Each row has a hidden trait or not; one of two labels after the row says which. A new part has a new trait and new labels.
-1.15; 0.43; -0.17; 0.42; -0.11; -0.40; -0.15; 0.02; -0.62; -0.72; 0.48; -0.31; -2.55; 1.21; 0.55; 0.01; -0.19; 0.22; -0.07; 0.23; 0.17; 0.50; 0.62 => F
-0.31; 0.03; 0.61; 0.22; -0.80; -0.88; 0.20; -0.08; -0.83; -1.02; 0.57; -0.11; -2.08; 0.38; -0.09; -0.12; -0.29; 0.26; 0.05; 0.40; 0.43; 1.29; 0.89 => F
-1.83; 2.62; 2.97; 1.45; 0.28; 0.24; 0.89; 0.18; 2.12; -0.35; 0.72; 1.16; 3.82; -2.77; 0.63; -0.60; 0.26; 0.18; 0.24; 0.44; 0.17; 1.39; 0.41 => F
-0.79; -1.39; 0.98; -0.11; -0.87; -0.41; 0.52; -0.25; -1.26; -0.66; 0.40; 0.36; -1.58; -0.09; 0.09; -0.32; -0.14; 0.10; 0.02; 0.47; 0.27; 1.53; 0.64 => F
0.66; 1.89; 3.12; 1.33; -0.33; 0.76; 1.65; 0.05; 0.59; 0.67; 0.64; -0.09; 5.61; -7.55; 0.92; -0.97; 0.53; -0.05; 0.29; 0.25; 0.09; 0.14; 0.40 => F
-1.50; 1.95; 2.88; 1.68; 0.39; 0.98; 1.12; 0.14; 0.88; -0.63; 0.83; 1.03; 3.16; -1.63; 0.78; -0.45; 0.14; 0.02; 0.35; 0.15; 0.23; 1.32; 0.25 => Y
0.88; 2.99; 2.10; 1.69; -0.72; 2.13; 1.18; -0.41; -0.02; -0.78; 0.01; 1.10; 6.96; -6.45; 0.50; -0.71; 0.14; 0.05; 0.46; 0.39; 0.21; 0.25; 0.99 => Y
-1.36; 0.11; 1.36; 2.45; -0.52; 0.77; -0.26; 0.15; 1.05; -0.47; 0.52; 0.46; -3.10; 0.70; 0.01; -0.04; 0.01; 0.13; 0.11; 0.64; 0.47; 0.89; 0.32 => F
-0.83; 2.67; 3.23; 1.49; 0.00; 2.19; 1.03; -0.23; 0.69; -0.59; 0.54; 1.08; 6.32; -3.04; 0.13; -0.67; 0.31; 0.14; 0.30; 0.53; 0.33; 1.49; 0.38 => Y
-0.59; 3.04; 2.00; 1.11; 0.66; 2.04; 0.53; 0.02; 0.81; -0.82; 0.36; 0.69; 3.61; -4.74; 1.08; -0.55; 0.42; -0.13; 0.39; 0.40; 0.21; 0.58; 0.33 => F
1.03; -2.06; 3.20; 1.15; -0.24; -0.17; 2.39; -0.10; -1.40; 0.66; 0.65; 0.97; 2.44; -5.72; 2.05; -1.34; 0.12; -0.10; 0.54; -0.24; -0.54; 1.79; 0.83 => Y
-1.14; -0.39; 1.32; 1.59; 0.29; 0.50; 1.02; 0.09; 1.42; -0.51; 0.78; 1.11; -3.00; 0.97; 0.97; -0.57; -0.05; 0.33; 0.23; 0.53; 0.57; 1.45; 0.61 => F
0.22; 3.11; 0.64; 2.05; 0.15; 2.13; 0.73; 0.18; 0.94; 0.63; 0.18; -0.05; 2.47; -3.79; 2.63; -0.47; 0.39; -0.03; 0.38; 0.00; 0.30; -0.23; -0.26 => F
0.02; 1.73; 1.95; 1.17; 0.88; 2.29; 0.83; 0.14; 0.60; 0.69; 0.11; 0.11; 3.48; -2.52; 2.15; -1.13; 0.48; -0.06; 0.38; -0.13; 0.14; -0.20; 0.00 => Y
-1.03; -0.67; 2.38; 1.45; -0.08; -0.38; 0.92; -0.03; 1.52; -0.63; 0.44; 2.30; 1.93; -0.54; 0.31; -0.66; -0.02; 0.46; 0.34; 0.87; 0.40; 1.87; 0.86 => F
0.31; 1.08; 3.17; 0.90; -0.17; 1.16; 1.44; -0.12; -0.76; 0.70; 0.17; 0.53; 6.03; -4.70; 1.22; -1.32; 0.49; -0.02; 0.37; 0.07; -0.22; 1.52; 0.41 => Y
-1.70; 1.96; 2.20; 1.91; 0.39; 0.39; 0.42; 0.34; 2.02; -0.81; 1.02; 1.47; -0.70; -0.36; 1.52; -0.30; 0.00; 0.25; 0.36; 0.62; 0.85; 1.26; 0.38 => F
-1.70; -0.12; 1.51; 1.20; 0.39; 0.36; 0.46; 0.01; 0.23; -0.19; 0.52; 1.09; -0.57; 0.26; -0.67; -0.82; 0.16; 0.21; -0.02; 0.45; 0.13; 1.49; 0.40 => Y
-1.62; 1.09; 2.17; 0.45; 0.81; 0.20; 0.49; 0.13; 1.49; 0.06; 0.46; 0.65; -0.05; -1.34; -0.62; -0.81; 0.30; 0.21; 0.07; 0.61; 0.00; 1.17; 0.19 => F
0.46; 2.32; 0.91; 2.23; 0.89; 2.44; 0.02; 0.23; 0.72; 0.15; 0.20; 0.19; 1.98; -2.70; 2.03; -0.51; 0.31; -0.11; 0.48; -0.02; 0.23; -0.39; 0.34 => Y
0.71; -0.17; 3.52; 0.10; -0.28; -0.01; 1.73; 0.03; -0.16; 1.10; 0.48; -0.30; 7.07; -7.14; 0.81; -1.38; 0.66; -0.06; 0.21; -0.13; -0.54; 1.21; 0.68 => F
1.02; 3.17; 2.17; 2.19; 0.15; 1.87; 1.42; 0.35; 2.17; 0.39; 1.12; -0.30; 4.19; -6.79; 1.05; -0.49; 0.46; -0.04; 0.19; 0.02; 0.78; -0.69; 0.43 => Y
-0.57; 1.35; 0.26; -0.12; 0.13; 0.01; -0.08; 0.01; 0.15; 0.00; -0.14; -0.41; 1.76; 0.23; -0.36; -0.31; 0.28; 0.09; -0.18; 0.19; 0.05; -0.10; -0.24 => F
-0.85; 2.19; 1.21; 2.08; -1.12; 0.92; -0.11; 0.02; 1.18; -0.57; 0.54; 0.32; -3.64; 0.86; -0.07; 0.28; -0.33; 0.23; 0.08; 0.45; 0.98; 0.29; -0.16 => F
